Here is a tiny trained network, its code and every weight. The questions are about switching its units off for an input and a class, where a switched-off unit gives its printed mean instead of its output.

import numpy as np


def w(rows, s, z=0):
    codes = np.array(rows[::2]) - 128.0
    scale = np.full(codes.shape[1], s)
    scale[-1] = z or s
    return codes * scale


def f(y):
    return np.maximum(y, 0)


def log_softmax(a):
    a = a - a.max(-1, keepdims=True)
    return a - np.log(np.exp(a).sum(-1, keepdims=True))


def net(x, mask):
    res = np.array(x, float).reshape(1, 4) / 4 @ E
    y = f(res @ A[0][:, :-1].T + A[0][:, -1])
    res = res + np.where(mask, y, B[0][:, -1]) @ B[0][:, :-1]
    return log_softmax(res[-1] @ U[:, :-1].T + U[:, -1])


A, B = {}, {}
E = w([
[134,110,120,132],'x0',
[47,140,31,79],'x1',
[43,125,157,255],'x2',
[180,230,35,206],'x3',
],0.0089)
A[0] = w([
[221,80,118,101,129],'N0',
[50,108,241,67,85],'N1',
[46,15,243,98,62],'N2',
[68,43,118,241,30],'N3',
[60,150,56,32,230],'N4',
[82,130,135,170,139],'N5',
[52,29,142,67,66],'N6',
[41,145,205,231,51],'N7',
[160,187,89,137,30],'N8',
[120,81,158,80,52],'N9',
[254,98,77,43,254],'N10',
[182,135,121,15,56],'N11',
[144,170,206,164,186],'N12',
[200,135,192,165,212],'N13',
[249,123,181,126,174],'N14',
[46,83,175,96,101],'N15',
[138,156,78,193,64],'N16',
[121,93,153,227,150],'N17',
[172,223,85,196,17],'N18',
[225,93,202,128,151],'N19',
[109,94,39,104,98],'N20',
[157,166,43,154,64],'N21',
],0.0083,0.0032)
B[0] = w([
[61,194,184,110,187],'N0',
[187,151,89,179,220],'N1',
[188,142,83,154,255],'N2',
[132,236,232,57,212],'N3',
[37,135,111,207,227],'N4',
[108,246,207,70,182],'N5',
[218,126,86,211,206],'N6',
[129,218,169,86,235],'N7',
[189,120,150,180,174],'N8',
[208,166,121,214,170],'N9',
[87,254,185,83,253],'N10',
[129,227,178,120,197],'N11',
[62,73,92,175,205],'N12',
[67,85,25,169,225],'N13',
[62,150,90,148,226],'N14',
[155,173,108,186,195],'N15',
[210,121,112,116,198],'N16',
[78,185,167,101,219],'N17',
[196,116,93,161,229],'N18',
[60,151,56,244,221],'N19',
[104,143,64,222,174],'N20',
[179,149,114,161,201],'N21',
],0.0061,0.0078)
U = w([
[131,173,159,93,92],'0',
[248,114,88,154,75],'1',
[114,116,103,135,255],'2',
[50,101,69,167,70],'3',
[118,97,109,97,172],'4',
[164,36,155,65,54],'5',
[160,34,146,41,87],'6',
],0.014,0.0086)

Each question gives the input, the list of numbers given to net, and the class t.
The units are the neurons (one row each of A and B). Each row of codes is followed by its name. A weight is (code - 128) times the scale printed after its matrix; where a second scale follows, it is the last column's (A, B and U).
mask holds one flag per neuron, in row order. A switched-off neuron (its flag False) gives its mean, the last column of its row in B, instead of its output. The means were averaged over made-up inputs and are rounded, as every weight is.
A unit's drop is (log p(t) with every unit on - log p(t) with that unit switched off) / (log p(t) with every unit on - log p(t) with every unit switched off).
The circuit of an input: a set's keep is (log p(t) with only the set's units on - log p(t) with every unit switched off) / (log p(t) with every unit on - log p(t) with every unit switched off). Starting from the 12 units with the biggest drops (on a tie, the unit counted first), units are removed one at a time, each time the one whose removal leaves the highest keep (on an exact tie, the one counted first), for as long as the keep stays at least 0.8.
circuit, biggest first: the units of the circuit, biggest drop first
most important unit: the unit with the biggest drop
k most important neurons: the k neurons with the biggest drops, biggest first
drop of u: that unit's drop, to one decimal
input [-4,-5,6,4], class 0: 4 most important neurons	N7; N3; N17; N5
input [-5,6,7,-6], class 0: 3 most important neurons	N3; N7; N5
input [-2,1,5,7], class 1: most important unit	N18
input [3,-7,-1,-6], class 3: circuit, biggest first	N19; N13
input [8,-8,-1,-8], class 1: 4 most important neurons	N2; N1; N6; N9
input [3,8,-6,0], class 3: 4 most important neurons	N4; N20; N3; N7
input [1,-6,3,5], class 3: circuit, biggest first	N13; N12
input [-2,2,4,-6], class 1: circuit, biggest first	N6; N2; N1
input [-5,-4,-5,5], class 0: 2 most important neurons	N10; N0
input [-8,-7,-7,0], class 2: 3 most important neurons	N19; N13; N3
input [-7,-8,-4,0], class 3: circuit, biggest first	N19; N13; N14
input [1,8,-8,4], class 0: 2 most important neurons	N10; N11
input [5,5,-2,6], class 1: circuit, biggest first	N21; N18
input [-6,6,6,-8], class 1: circuit, biggest first	N6; N2; N1
input [2,8,-6,-3], class 3: circuit, biggest first	N4
input [-7,-6,8,6], class 0: 2 most important neurons	N7; N3
input [7,-4,-3,6], class 2: drop of N9	0.2
input [-4,-2,5,-1], class 0: drop of N19	0.1
input [-6,8,-6,3], class 3: drop of N17	0.1
input [5,-4,-8,-1], class 0: circuit, biggest first	N10
